Here is a tiny trained network, its code and every weight. The questions are about switching its units off for an input and a target symbol, where a switched-off unit gives its printed mean instead of its output.

import numpy as np


def w(rows, s, z=0):
    codes = np.array(rows[::2]) - 128.0
    scale = np.full(codes.shape[1], s)
    scale[-1] = z or s
    return codes * scale


def norm(h):
    return h / np.sqrt((h * h).mean(-1, keepdims=True) + 1e-5)


def f(y):
    return y / 2 * (1 + np.tanh(0.7978845608 * (y + 0.044715 * y**3)))


def softmax(a):
    e = np.exp(a - a.max(-1, keepdims=True))
    return e / e.sum(-1, keepdims=True)


def log_softmax(a):
    a = a - a.max(-1, keepdims=True)
    return a - np.log(np.exp(a).sum(-1, keepdims=True))


def net(x, mask):
    ids = ['δζθλμξπτψ'.index(c) for c in x.split()]
    T = len(ids)
    res = E[ids] + P[:T]
    u = 0
    for l in range(3):
        q, k, v = (norm(res) @ M[l].T for M in (Q, K, V))
        z = softmax(np.where(np.tri(T) > 0, q @ k.T / 3**0.5, -1e9)) @ v
        res = res + np.where(mask[u], z, O[l][:, -1]) @ O[l][:, :-1]
        u += 1
        y = f(norm(res) @ A[l][:, :-1].T + A[l][:, -1])
        res = res + np.where(mask[u : u + 4], y, B[l][:, -1]) @ B[l][:, :-1]
        u += 4
    return log_softmax(norm(res)[-1] @ U[:, :-1].T + U[:, -1])


Q, K, V, O, A, B = {}, {}, {}, {}, {}, {}
E = w([
[81,134,126,123,254],'δ',
[106,160,134,126,117],'ζ',
[172,160,147,93,184],'θ',
[91,166,134,144,151],'λ',
[134,134,122,149,193],'μ',
[167,145,115,97,140],'ξ',
[146,126,135,127,189],'π',
[199,136,117,137,127],'τ',
[87,162,164,142,124],'ψ',
],0.031)
P = w([
[42,145,115,103,119],'0',
[209,220,134,136,95],'1',
[29,147,93,130,134],'2',
[210,181,137,73,149],'3',
[50,112,107,123,109],'4',
[209,89,236,246,145],'5',
[72,120,109,106,100],'6',
[253,158,154,133,182],'7',
[45,69,107,125,116],'8',
[203,157,226,106,138],'9',
[59,138,99,127,101],'10',
[238,170,131,158,158],'11',
[52,109,103,123,108],'12',
],0.017)
Q[0] = w([
[33,226,204,86,254],'L0H1',
[160,121,52,170,119],'L0H1',
[191,225,237,113,210],'L0H1',
],0.0084)
K[0] = w([
[85,18,162,152,108],'L0H1',
[210,135,63,167,130],'L0H1',
[1,17,155,135,166],'L0H1',
],0.0086)
V[0] = w([
[145,237,39,161,99],'L0H1',
[38,228,65,247,166],'L0H1',
[194,253,187,102,190],'L0H1',
],0.0039)
O[0] = w([
[147,3,25,95,194,107],'L0H1',
[210,166,141,195,51,253],'L0H1',
[103,211,63,255,59,161],'L0H1',
],0.0058,0.0045)
A[0] = w([
[88,146,175,86,223,122],'L0N1',
[57,90,66,52,8,61],'L0N2',
[30,147,113,201,173,136],'L0N3',
[65,116,153,124,22,2],'L0N4',
],0.014,0.0064)
B[0] = w([
[162,169,151,107,10,250],'L0N1',
[104,153,89,83,55,151],'L0N2',
[170,70,119,128,222,251],'L0N3',
[65,135,222,128,64,144],'L0N4',
],0.014,0.011)
Q[1] = w([
[122,114,124,33,63],'L1H1',
[64,60,90,222,171],'L1H1',
[76,78,85,64,9],'L1H1',
],0.012)
K[1] = w([
[132,205,165,89,111],'L1H1',
[111,189,85,126,242],'L1H1',
[142,254,153,123,94],'L1H1',
],0.014)
V[1] = w([
[112,132,152,70,99],'L1H1',
[99,202,48,235,191],'L1H1',
[251,107,160,108,110],'L1H1',
],0.012)
O[1] = w([
[169,96,35,108,238,132],'L1H1',
[55,229,103,99,3,63],'L1H1',
[188,10,112,90,131,248],'L1H1',
],0.0073,0.011)
A[1] = w([
[127,111,189,162,88,253],'L1N1',
[78,89,63,24,152,152],'L1N2',
[112,74,169,111,138,83],'L1N3',
[6,82,110,143,139,205],'L1N4',
],0.017,0.0038)
B[1] = w([
[233,103,140,61,181,247],'L1N1',
[124,254,93,73,96,253],'L1N2',
[107,138,94,130,162,230],'L1N3',
[101,90,183,214,88,237],'L1N4',
],0.018,0.0042)
Q[2] = w([
[195,254,236,248,204],'L2H1',
[188,129,4,112,215],'L2H1',
[53,16,165,188,65],'L2H1',
],0.0091)
K[2] = w([
[3,81,168,111,144],'L2H1',
[178,56,73,111,147],'L2H1',
[237,138,192,221,111],'L2H1',
],0.011)
V[2] = w([
[196,131,18,172,89],'L2H1',
[197,122,239,93,216],'L2H1',
[162,47,79,255,45],'L2H1',
],0.0089)
O[2] = w([
[187,33,63,223,9,146],'L2H1',
[53,97,193,45,133,253],'L2H1',
[160,94,27,70,99,65],'L2H1',
],0.012,0.0059)
A[2] = w([
[6,34,101,144,164,204],'L2N1',
[56,197,142,175,77,197],'L2N2',
[193,173,167,151,47,136],'L2N3',
[65,160,170,145,46,1],'L2N4',
],0.014,0.0057)
B[2] = w([
[203,246,119,208,99,197],'L2N1',
[135,57,99,118,186,254],'L2N2',
[64,135,158,155,56,252],'L2N3',
[7,37,54,2,170,178],'L2N4',
],0.014,0.0042)
U = w([
[70,92,232,176,148,86],'δ',
[209,194,46,166,191,85],'ζ',
[58,100,102,100,111,244],'θ',
[164,204,39,16,86,110],'λ',
[136,127,171,35,14,41],'μ',
[102,77,88,226,157,170],'ξ',
[160,4,77,106,209,124],'π',
[142,95,71,155,48,162],'τ',
[105,209,99,25,244,56],'ψ',
],0.016,0.012)

Each question gives the input, a string of symbols that net reads in full, and the target symbol t.
The units are the heads (3 rows each of Q, K, V and O) and the neurons (one row each of A and B). Each row of codes is followed by its name. A weight is (code - 128) times the scale printed after its matrix; where a second scale follows, it is the last column's (O, A, B and U).
mask holds one flag per unit, layer by layer, with each layer's heads first. A switched-off unit (its flag False) gives its mean, the last column of its rows in O or B, instead of its output. The means were averaged over made-up inputs and are rounded, as every weight is.
A unit's drop is (log p(t) with every unit on - log p(t) with that unit switched off) / (log p(t) with every unit on - log p(t) with every unit switched off).
The circuit of an input: a set's keep is (log p(t) with only the set's units on - log p(t) with every unit switched off) / (log p(t) with every unit on - log p(t) with every unit switched off). Starting from the 12 units with the biggest drops (on a tie, the unit counted first), units are removed one at a time, each time the one whose removal leaves the highest keep (on an exact tie, the one counted first), for as long as the keep stays at least 0.8.
units of the circuit, in order: the units of the circuit, biggest drop first
unit that matters most: the unit with the biggest drop
k most important neurons: the k neurons with the biggest drops, biggest first
top k neurons in layer l: the k neurons of layer l with the biggest drops, biggest first
input ψ μ ζ ζ, target ψ: top 3 neurons in layer 1	(L1N2, L1N3, L1N4)
input π π π δ μ π δ, target ψ: 3 most important neurons	(L0N2, L1N2, L1N3)
input π π ψ π π δ λ π μ π θ π, target μ: units of the circuit, in order	(L1H1)
input π λ π π ζ ζ π π λ ζ δ δ, target λ: units of the circuit, in order	(L0N1, L1H1)
input τ ζ τ ζ, target τ: units of the circuit, in order	(L2H1, L0H1)
input θ ζ ψ μ ψ π π μ, target ψ: units of the circuit, in order	(L2H1, L0N1)
input ζ π π θ, target ζ: units of the circuit, in order	(L1H1, L2H1, L1N1)
input λ ζ ζ π ζ π π π π ξ, target π: 2 most important neurons	(L0N1, L1N2)
input τ π π λ π ψ ζ π ζ λ, target ζ: units of the circuit, in order	(L2H1, L0N2)
input δ π θ π, target δ: units of the circuit, in order	(L2H1, L1N2)
input π π ξ π π θ θ τ, target π: units of the circuit, in order	(L0N1, L1H1, L0N3)
input π π ψ ζ ζ λ π λ λ, target ξ: 4 most important neurons	(L0N3, L1N4, L0N1, L2N1)
input π ξ π π μ ζ λ ψ ψ π δ π, target ψ: top 2 neurons in layer 1	(L1N4, L1N1)
input π ψ π ψ, target π: units of the circuit, in order	(L0N1, L1H1)
input δ π τ, target τ: unit that matters most	L1N2
input π ζ π π δ ξ π ζ τ λ, target π: units of the circuit, in order	(L0N3, L1H1, L0N1, L0N4)
input ξ ζ π ζ, target ξ: 2 most important neurons	(L0N1, L1N1)
input ψ δ ζ π, target ψ: top 2 neurons in layer 1	(L1N2, L1N4)
input π θ θ π δ τ ψ, target δ: top 2 neurons in layer 1	(L1N1, L1N4)
input ψ ζ δ π ζ ζ θ δ, target ζ: top 2 neurons in layer 0	(L0N2, L0N1)
